Below is a small trained network, with its code and all its weights. Each question gives an input and a target symbol and asks what happens when units are switched off, that is, made to give their printed mean instead of their output.

import numpy as np


def w(rows, s, z=0):
    codes = np.array(rows[::2]) - 128.0
    scale = np.full(codes.shape[1], s)
    scale[-1] = z or s
    return codes * scale


def f(y):
    return np.maximum(y, 0)


def softmax(a):
    e = np.exp(a - a.max(-1, keepdims=True))
    return e / e.sum(-1, keepdims=True)


def log_softmax(a):
    a = a - a.max(-1, keepdims=True)
    return a - np.log(np.exp(a).sum(-1, keepdims=True))


def net(x, mask):
    ids = ['ΛΦΨαβδεζημξπω'.index(c) for c in x.split()]
    T = len(ids)
    res = E[ids] + P[:T]
    u = 0
    for l in range(2):
        r = res
        for j in range(3):
            rows = slice(2 * j, 2 * j + 2)
            q, k, v = (r @ M[l][rows].T for M in (Q, K, V))
            z = softmax(np.where(np.tri(T) > 0, q @ k.T / 2**0.5, -1e9)) @ v
            o = O[l][rows]
            res = res + np.where(mask[u + j], z, o[:, -1]) @ o[:, :-1]
        u += 3
        y = f(res @ A[l][:, :-1].T + A[l][:, -1])
        res = res + np.where(mask[u : u + 8], y, B[l][:, -1]) @ B[l][:, :-1]
        u += 8
    return log_softmax(res[-1] @ U[:, :-1].T + U[:, -1])


Q, K, V, O, A, B = {}, {}, {}, {}, {}, {}
E = w([
[172,52,198,143,93,90,126,99],'Λ',
[73,95,67,140,139,106,146,115],'Φ',
[172,90,136,99,149,95,88,126],'Ψ',
[75,102,65,107,150,93,162,66],'α',
[184,221,113,152,108,198,191,139],'β',
[124,222,84,172,176,159,158,66],'δ',
[105,214,118,188,194,112,112,5],'ε',
[91,212,185,168,101,126,143,140],'ζ',
[129,101,118,52,185,112,84,131],'η',
[87,65,158,82,127,213,113,52],'μ',
[94,86,47,112,116,135,116,165],'ξ',
[150,93,16,94,104,115,151,119],'π',
[94,135,156,82,62,82,143,85],'ω',
],0.016)
P = w([
[131,125,145,158,195,94,136,149],'0',
[121,121,142,160,170,96,131,146],'1',
[115,117,139,151,149,100,126,142],'2',
[113,113,135,144,125,106,127,141],'3',
[109,109,131,140,104,110,123,140],'4',
[109,107,130,132,80,115,119,137],'5',
[104,105,128,125,56,119,117,134],'6',
[100,100,123,120,35,130,113,127],'7',
[100,104,111,112,8,129,109,120],'8',
],0.013)
Q[0] = w([
[84,224,162,152,110,133,230,212],'0.h0',
[198,110,232,164,170,209,127,164],'0.h0',
[113,214,206,198,127,63,89,155],'0.h1',
[86,28,193,58,69,23,55,118],'0.h1',
[4,39,110,117,65,68,57,51],'0.h2',
[209,125,127,96,154,178,135,126],'0.h2',
],0.044)
K[0] = w([
[80,198,209,230,163,53,156,151],'0.h0',
[38,128,166,92,253,213,151,144],'0.h0',
[58,220,218,195,149,70,143,205],'0.h1',
[11,60,200,84,83,28,51,59],'0.h1',
[56,19,213,188,51,24,100,202],'0.h2',
[127,206,129,94,126,174,186,109],'0.h2',
],0.039)
V[0] = w([
[129,154,126,145,115,105,125,152],'0.h0',
[142,153,136,133,107,104,123,111],'0.h0',
[135,155,106,144,44,136,22,68],'0.h1',
[118,185,137,81,1,174,52,75],'0.h1',
[116,130,132,128,113,134,95,137],'0.h2',
[123,146,132,119,110,132,122,147],'0.h2',
],0.0073)
O[0] = w([
[151,156,99,155,116,174,145,108,146],'0.h0',
[152,149,118,146,110,133,139,125,175],'0.h0',
[175,117,166,99,222,175,192,206,156],'0.h1',
[132,157,183,46,226,156,253,174,196],'0.h1',
[142,146,122,143,132,145,131,148,23],'0.h2',
[130,163,153,121,121,123,131,150,3],'0.h2',
],0.0031,0.00073)
A[0] = w([
[203,138,179,108,204,99,141,110,52],'0.n0',
[174,190,124,155,81,117,120,206,68],'0.n1',
[147,112,149,111,202,162,141,144,22],'0.n2',
[154,153,185,142,250,118,234,176,48],'0.n3',
[91,108,110,168,143,150,118,156,26],'0.n4',
[118,135,139,147,149,152,123,148,30],'0.n5',
[159,110,112,148,147,161,116,159,14],'0.n6',
[119,102,96,153,153,94,143,147,3],'0.n7',
],0.011,0.0054)
B[0] = w([
[140,105,123,146,141,115,146,142,147],'0.n0',
[148,116,131,75,101,145,43,3,253],'0.n1',
[90,116,147,165,98,79,126,136,140],'0.n2',
[172,161,181,133,207,174,225,239,191],'0.n3',
[143,94,107,192,93,124,91,151,142],'0.n4',
[128,93,131,136,154,96,132,142,128],'0.n5',
[126,144,124,87,151,114,115,122,128],'0.n6',
[99,114,155,127,74,105,71,83,155],'0.n7',
],0.013,0.0024)
Q[1] = w([
[77,135,60,147,125,102,195,150],'1.h0',
[102,36,132,101,133,51,154,163],'1.h0',
[246,94,168,80,89,96,88,78],'1.h1',
[91,2,89,34,105,100,151,169],'1.h1',
[59,96,64,133,95,119,166,104],'1.h2',
[113,224,99,161,117,191,141,118],'1.h2',
],0.039)
K[1] = w([
[135,143,205,197,75,158,165,88],'1.h0',
[123,96,174,49,40,161,146,149],'1.h0',
[129,179,99,3,149,172,62,136],'1.h1',
[73,50,98,32,34,144,179,145],'1.h1',
[112,129,215,149,50,163,177,83],'1.h2',
[97,180,137,198,208,97,124,58],'1.h2',
],0.04)
V[1] = w([
[117,177,196,148,37,41,118,196],'1.h0',
[67,220,155,108,110,167,85,145],'1.h0',
[85,217,67,3,194,113,45,172],'1.h1',
[116,150,116,160,124,195,119,125],'1.h1',
[82,197,78,91,25,65,218,129],'1.h2',
[22,88,103,176,120,247,114,156],'1.h2',
],0.014)
O[1] = w([
[168,100,103,255,139,204,84,130,3],'1.h0',
[34,40,185,129,129,140,208,142,49],'1.h0',
[133,131,88,31,179,179,42,117,44],'1.h1',
[79,125,204,120,105,104,87,141,177],'1.h1',
[95,148,93,173,177,35,108,135,77],'1.h2',
[150,125,211,137,129,163,38,86,21],'1.h2',
],0.0082,0.0023)
A[1] = w([
[143,100,171,140,222,59,101,85,8],'1.n0',
[151,6,149,147,182,147,114,155,90],'1.n1',
[138,71,139,86,154,127,113,137,138],'1.n2',
[81,179,170,158,145,137,153,102,123],'1.n3',
[167,157,211,113,206,132,154,187,134],'1.n4',
[146,102,124,142,197,56,111,164,60],'1.n5',
[91,155,81,168,123,154,155,137,68],'1.n6',
[152,87,162,124,134,84,66,190,99],'1.n7',
],0.019,0.011)
B[1] = w([
[111,116,74,174,255,135,174,110,175],'1.n0',
[154,172,122,115,141,35,95,115,185],'1.n1',
[103,145,173,166,103,144,164,119,211],'1.n2',
[161,150,117,106,91,165,119,140,255],'1.n3',
[121,113,71,148,183,109,132,132,220],'1.n4',
[173,71,177,89,92,145,107,91,193],'1.n5',
[141,123,132,95,168,151,161,149,203],'1.n6',
[101,126,155,97,104,137,116,195,164],'1.n7',
],0.022,0.0094)
U = w([
[157,215,36,118,172,190,145,169,197],'Λ',
[106,91,85,224,97,122,84,160,254],'Φ',
[154,142,113,151,95,112,115,179,127],'Ψ',
[107,128,71,149,138,103,141,36,34],'α',
[31,89,54,111,73,63,198,161,126],'β',
[152,151,122,137,107,119,115,180,88],'δ',
[178,157,131,201,120,123,184,147,18],'ε',
[138,180,113,94,151,58,151,132,37],'ζ',
[111,178,155,116,202,143,128,196,37],'η',
[133,253,189,92,104,172,118,71,226],'μ',
[93,129,104,111,95,113,70,224,157],'ξ',
[137,134,48,98,28,109,82,58,123],'π',
[170,102,169,68,178,153,138,167,51],'ω',
],0.0061)

Each question gives the input, a string of symbols that net reads in full, and the target symbol t.
The units are the heads (2 rows each of Q, K, V and O) and the neurons (one row each of A and B). Each row of codes is followed by its name. A weight is (code - 128) times the scale printed after its matrix; where a second scale follows, it is the last column's (O, A, B and U).
mask holds one flag per unit, layer by layer, with each layer's heads first. A switched-off unit (its flag False) gives its mean, the last column of its rows in O or B, instead of its output. The means were averaged over made-up inputs and are rounded, as every weight is.
A unit's drop is (log p(t) with every unit on - log p(t) with that unit switched off) / (log p(t) with every unit on - log p(t) with every unit switched off).
The circuit of an input: a set's keep is (log p(t) with only the set's units on - log p(t) with every unit switched off) / (log p(t) with every unit on - log p(t) with every unit switched off). Starting from the 12 units with the biggest drops (on a tie, the unit counted first), units are removed one at a time, each time the one whose removal leaves the highest keep (on an exact tie, the one counted first), for as long as the keep stays at least 0.8.
circuit, biggest first: the units of the circuit, biggest drop first
most important unit: the unit with the biggest drop
top k neurons in layer l: the k neurons of layer l with the biggest drops, biggest first
input β π α η, target ω: top neuron in layer 1 => [1.n5]
input ξ δ η μ Ψ η α ω α, target ω: top 2 neurons in layer 1 => [1.n5; 1.n6]
input ω α α π, target ω: circuit, biggest first => [1.h2; 1.n6; 1.n5; 0.n1]
input β Φ Λ, target ξ: circuit, biggest first => [1.n7; 1.h1]
input Λ ξ μ ω Φ, target ω: circuit, biggest first => [1.h2; 1.n5; 1.n6]
input ε Ψ μ ξ, target μ: circuit, biggest first => [1.h2; 1.n2]
input ε δ Ψ η η Ψ, target μ: circuit, biggest first => [1.n2; 1.h1]
input δ π β ξ π π μ, target μ: top 2 neurons in layer 1 => [1.n2; 1.n0]
input ε η ε α Λ ζ, target Λ: circuit, biggest first => [0.h1; 0.n3; 1.n4]
input α π π α δ ω π η Λ, target ω: circuit, biggest first => [1.h2; 0.h1; 1.n5; 0.n1]
input α α β ζ η α, target ζ: circuit, biggest first => [1.n1; 1.h0]
input π ω ε α α, target ω: top 2 neurons in layer 1 => [1.n6; 1.n5]
input δ ω ξ, target ω: circuit, biggest first => [1.h2; 1.n6; 1.n5]
input β η α α, target β: most important unit => 1.h0
input β π Φ, target β: circuit, biggest first => [0.n1; 1.h0; 1.h2]
input ω ω Ψ β ω Φ Λ, target ζ: circuit, biggest first => [1.n1; 1.h0]
input ζ μ Φ π ε ζ ξ Λ, target η: circuit, biggest first => [1.h2; 1.n0; 1.n7]
input π ζ ξ Φ π Φ, target ζ: top 2 neurons in layer 1 => [1.n1; 1.n6]
input π α Λ β π ε β Λ β, target π: top 2 neurons in layer 1 => [1.n2; 1.n6]
input π ε Φ, target Φ: most important unit => 1.h2
input α Λ β ξ η ζ Λ ε, target Λ: top 4 neurons in layer 1 => [1.n0; 1.n3; 1.n5; 1.n2]
input ε π Ψ α, target α: top 2 neurons in layer 1 => [1.n0; 1.n5]
input μ η π ζ π β α π Ψ, target ω: top 3 neurons in layer 1 => [1.n5; 1.n0; 1.n7]
